Below is a small trained network, with its code and all its weights. Each question gives an input and a class and asks what happens when units are switched off, that is, made to give their printed mean instead of their output.

import numpy as np


def w(rows, s, z=0):
    codes = np.array(rows[::2]) - 128.0
    scale = np.full(codes.shape[1], s)
    scale[-1] = z or s
    return codes * scale


def f(y):
    return np.maximum(y, 0)


def log_softmax(a):
    a = a - a.max(-1, keepdims=True)
    return a - np.log(np.exp(a).sum(-1, keepdims=True))


def net(x, mask):
    res = np.array(x, float).reshape(1, 6) / 4 @ E
    y = f(res @ A[0][:, :-1].T + A[0][:, -1])
    res = res + np.where(mask, y, B[0][:, -1]) @ B[0][:, :-1]
    return log_softmax(res[-1] @ U[:, :-1].T + U[:, -1])


A, B = {}, {}
E = w([
[145,113,130,143,133],'x0',
[205,185,176,56,179],'x1',
[155,126,190,118,16],'x2',
[138,24,95,12,115],'x3',
[126,131,128,125,128],'x4',
[136,121,129,136,129],'x5',
],0.011)
A[0] = w([
[95,129,77,135,254,86],'neuron 0',
[147,106,175,122,50,231],'neuron 1',
[139,58,97,60,102,25],'neuron 2',
[179,130,209,131,6,102],'neuron 3',
[149,150,62,152,160,98],'neuron 4',
[98,128,76,159,223,61],'neuron 5',
[104,139,114,113,172,136],'neuron 6',
[107,246,164,240,135,145],'neuron 7',
[78,111,68,164,93,10],'neuron 8',
[178,194,188,56,196,25],'neuron 9',
[51,84,78,176,96,203],'neuron 10',
[128,121,77,150,195,120],'neuron 11',
[149,163,161,160,71,105],'neuron 12',
[131,101,71,66,92,236],'neuron 13',
[16,74,84,190,83,13],'neuron 14',
],0.0093,0.0012)
B[0] = w([
[110,164,93,171,87,205],'neuron 0',
[88,140,86,140,91,197],'neuron 1',
[89,54,145,79,189,200],'neuron 2',
[84,153,76,173,85,226],'neuron 3',
[111,126,109,154,117,160],'neuron 4',
[93,145,85,192,107,190],'neuron 5',
[131,164,111,142,113,156],'neuron 6',
[89,55,142,76,249,250],'neuron 7',
[171,156,165,152,107,183],'neuron 8',
[189,174,182,157,91,204],'neuron 9',
[183,150,181,133,145,212],'neuron 10',
[116,145,101,138,97,175],'neuron 11',
[100,109,74,120,127,181],'neuron 12',
[117,98,134,103,173,193],'neuron 13',
[186,143,177,180,125,226],'neuron 14',
],0.011,0.012)
U = w([
[84,48,119,96,223,251],'0',
[80,145,3,162,55,27],'1',
[249,153,228,154,103,63],'2',
],0.011,0.0019)

Each question gives the input, the list of numbers given to net, and the class t.
The units are the neurons (one row each of A and B). Each row of codes is followed by its name. A weight is (code - 128) times the scale printed after its matrix; where a second scale follows, it is the last column's (A, B and U).
mask holds one flag per neuron, in row order. A switched-off neuron (its flag False) gives its mean, the last column of its row in B, instead of its output. The means were averaged over made-up inputs and are rounded, as every weight is.
A unit's drop is (log p(t) with every unit on - log p(t) with that unit switched off) / (log p(t) with every unit on - log p(t) with every unit switched off).
The circuit of an input: a set's keep is (log p(t) with only the set's units on - log p(t) with every unit switched off) / (log p(t) with every unit on - log p(t) with every unit switched off). Starting from the 12 units with the biggest drops (on a tie, the unit counted first), units are removed one at a time, each time the one whose removal leaves the highest keep (on an exact tie, the one counted first), for as long as the keep stays at least 0.8.
circuit, biggest first: the units of the circuit, biggest drop first
unit that matters most: the unit with the biggest drop
top k neurons: the k neurons with the biggest drops, biggest first
drop of u: that unit's drop, to one decimal
input [5,-8,-7,7,-2,3], class 2: circuit, biggest first -> (neuron 14; neuron 10)
input [1,-1,-3,-7,1,7], class 0: circuit, biggest first -> (neuron 7)
input [-2,-8,0,-7,-4,-6], class 2: top 2 neurons -> (neuron 14; neuron 10)
input [-4,8,-7,6,3,8], class 2: top 2 neurons -> (neuron 9; neuron 7)
input [4,-3,-8,7,-1,-4], class 1: top 2 neurons -> (neuron 7; neuron 0)
input [3,-8,6,-6,4,3], class 2: top 3 neurons -> (neuron 14; neuron 10; neuron 8)
input [5,-3,-6,-7,5,3], class 0: top 2 neurons -> (neuron 7; neuron 3)
input [-1,-5,-6,1,-1,2], class 1: top 3 neurons -> (neuron 5; neuron 0; neuron 9)
input [-3,-7,-1,-8,4,-2], class 0: top 2 neurons -> (neuron 7; neuron 9)
input [3,8,-8,6,-7,-5], class 1: circuit, biggest first -> (neuron 0; neuron 7)
input [4,5,7,6,-5,-5], class 1: top 3 neurons -> (neuron 7; neuron 3; neuron 1)
input [-7,3,-5,-4,-6,-1], class 1: top 4 neurons -> (neuron 0; neuron 2; neuron 5; neuron 13)
input [-2,6,0,4,0,8], class 2: top 2 neurons -> (neuron 9; neuron 7)
input [2,-8,-2,-6,8,0], class 2: top 3 neurons -> (neuron 14; neuron 10; neuron 8)
input [7,-7,-3,-7,-3,-4], class 0: top neuron -> (neuron 7)
input [8,-8,3,-4,2,2], class 2: drop of neuron 14 -> 0.1
input [8,4,-1,1,-8,-4], class 2: drop of neuron 7 -> 0.5
input [-3,-3,1,-8,-3,0], class 0: drop of neuron 7 -> 0.8
input [-7,3,3,-7,-4,7], class 0: drop of neuron 7 -> 0.6
input [-2,-3,-2,-1,1,-4], class 2: unit that matters most -> neuron 3
